Below are the code and all the weights of a small trained network. Each question names an input and a class and asks about switching units off, where a switched-off unit gives its printed mean instead of its output.

import numpy as np


def w(rows, s, z=0):
    codes = np.array(rows[::2]) - 128.0
    scale = np.full(codes.shape[1], s)
    scale[-1] = z or s
    return codes * scale


def f(y):
    return y / 2 * (1 + np.tanh(0.7978845608 * (y + 0.044715 * y**3)))


def log_softmax(a):
    a = a - a.max(-1, keepdims=True)
    return a - np.log(np.exp(a).sum(-1, keepdims=True))


def net(x, mask):
    res = np.array(x, float).reshape(1, 7) / 4 @ E
    y = f(res @ A[0][:, :-1].T + A[0][:, -1])
    res = res + np.where(mask, y, B[0][:, -1]) @ B[0][:, :-1]
    return log_softmax(res[-1] @ U[:, :-1].T + U[:, -1])


A, B = {}, {}
E = w([
[129,120,142,113,137,118,139,130,112],'x0',
[126,148,79,115,154,249,170,119,61],'x1',
[127,138,114,140,120,132,115,127,133],'x2',
[135,137,126,128,131,129,129,122,134],'x3',
[135,128,133,120,137,124,132,123,125],'x4',
[54,155,46,69,123,80,203,122,164],'x5',
[83,211,180,86,168,158,81,228,150],'x6',
],0.019)
A[0] = w([
[106,174,174,105,172,135,110,162,131,168],'n0',
[94,134,74,97,136,50,126,125,190,122],'n1',
[171,152,153,143,112,253,134,124,40,151],'n2',
[155,80,194,200,74,39,123,31,124,254],'n3',
[175,122,192,145,128,125,71,128,144,160],'n4',
[124,141,143,119,102,39,133,137,172,163],'n5',
[132,107,101,132,95,189,175,70,80,125],'n6',
[65,181,53,73,165,170,174,121,91,83],'n7',
[209,113,139,194,128,101,124,99,96,226],'n8',
[148,105,89,144,85,107,186,48,95,212],'n9',
],0.012,0.0091)
B[0] = w([
[139,187,122,134,115,139,81,199,97,193],'n0',
[58,174,125,104,116,149,164,81,78,218],'n1',
[166,153,108,194,245,135,155,96,40,215],'n2',
[166,124,133,212,28,83,183,170,127,251],'n3',
[133,120,172,164,118,106,18,175,116,189],'n4',
[10,163,151,111,106,136,120,121,61,212],'n5',
[169,78,97,116,167,140,77,78,182,194],'n6',
[229,140,50,130,54,120,216,216,245,214],'n7',
[225,97,137,177,92,90,150,149,93,198],'n8',
[90,59,41,104,132,51,85,55,146,229],'n9',
],0.011,0.029)
U = w([
[187,123,110,173,71,112,178,183,142,175],'0',
[157,70,109,182,193,130,115,51,88,77],'1',
[53,96,86,137,109,90,168,53,91,149],'2',
[148,73,47,67,144,121,107,78,184,65],'3',
[115,124,191,151,127,116,9,159,118,230],'4',
[123,188,114,170,220,179,114,140,76,3],'5',
[46,190,153,54,123,143,140,147,121,131],'6',
],0.014,0.0043)

Each question gives the input, the list of numbers given to net, and the class t.
The units are the neurons (one row each of A and B). Each row of codes is followed by its name. A weight is (code - 128) times the scale printed after its matrix; where a second scale follows, it is the last column's (A, B and U).
mask holds one flag per neuron, in row order. A switched-off neuron (its flag False) gives its mean, the last column of its row in B, instead of its output. The means were averaged over made-up inputs and are rounded, as every weight is.
A unit's drop is (log p(t) with every unit on - log p(t) with that unit switched off) / (log p(t) with every unit on - log p(t) with every unit switched off).
The circuit of an input: a set's keep is (log p(t) with only the set's units on - log p(t) with every unit switched off) / (log p(t) with every unit on - log p(t) with every unit switched off). Starting from all 10 units, units are removed one at a time, each time the one whose removal leaves the highest keep (on an exact tie, the one counted first), for as long as the keep stays at least 0.8.
units of the circuit, in order: the units of the circuit, biggest drop first
top k neurons: the k neurons with the biggest drops, biggest first
drop of u: that unit's drop, to one decimal
input [8,-2,7,6,5,-2,2], class 4: units of the circuit, in order -> (n7)
input [-4,-8,2,-5,0,-6,1], class 4: top 2 neurons -> (n4, n7)
input [7,1,-4,2,-6,3,-8], class 3: top 3 neurons -> (n9, n6, n5)
input [0,7,-4,-5,-5,-1,5], class 5: top 2 neurons -> (n2, n3)
input [6,-5,1,-5,6,-6,2], class 4: top 2 neurons -> (n4, n7)
input [-2,8,-4,6,6,4,-1], class 3: top 2 neurons -> (n3, n6)
input [7,-8,7,6,6,1,-3], class 2: top 2 neurons -> (n5, n7)
input [6,1,2,-2,6,-3,-5], class 1: top 2 neurons -> (n7, n9)
input [-1,0,8,4,0,3,-7], class 2: top 3 neurons -> (n9, n7, n3)
input [6,0,3,-8,8,-2,7], class 4: top 2 neurons -> (n1, n4)
input [-2,1,5,8,6,0,0], class 1: top 2 neurons -> (n3, n7)
input [5,6,4,-2,5,0,4], class 5: top 2 neurons -> (n2, n3)
input [-6,1,-4,-7,-6,-6,-7], class 1: top 4 neurons -> (n7, n2, n9, n6)
input [-4,-7,-1,-6,1,-5,1], class 4: units of the circuit, in order -> (n4)
input [2,0,-3,-4,-8,5,4], class 6: top 2 neurons -> (n3, n8)
input [-5,1,8,-6,-8,-6,0], class 1: top 2 neurons -> (n7, n2)
input [-1,0,-6,8,2,3,1], class 6: top 3 neurons -> (n3, n8, n9)
input [-6,-8,0,-1,-5,-5,2], class 4: drop of n7 -> 0.9
input [3,0,-2,-7,5,-8,2], class 4: drop of n7 -> 0.4
input [-3,-2,-8,-1,3,1,8], class 6: units of the circuit, in order -> (n3)
input [2,-7,3,-8,-3,-2,2], class 4: drop of n7 -> 0.4
input [1,1,2,-8,8,-7,4], class 5: drop of n2 -> 1.8
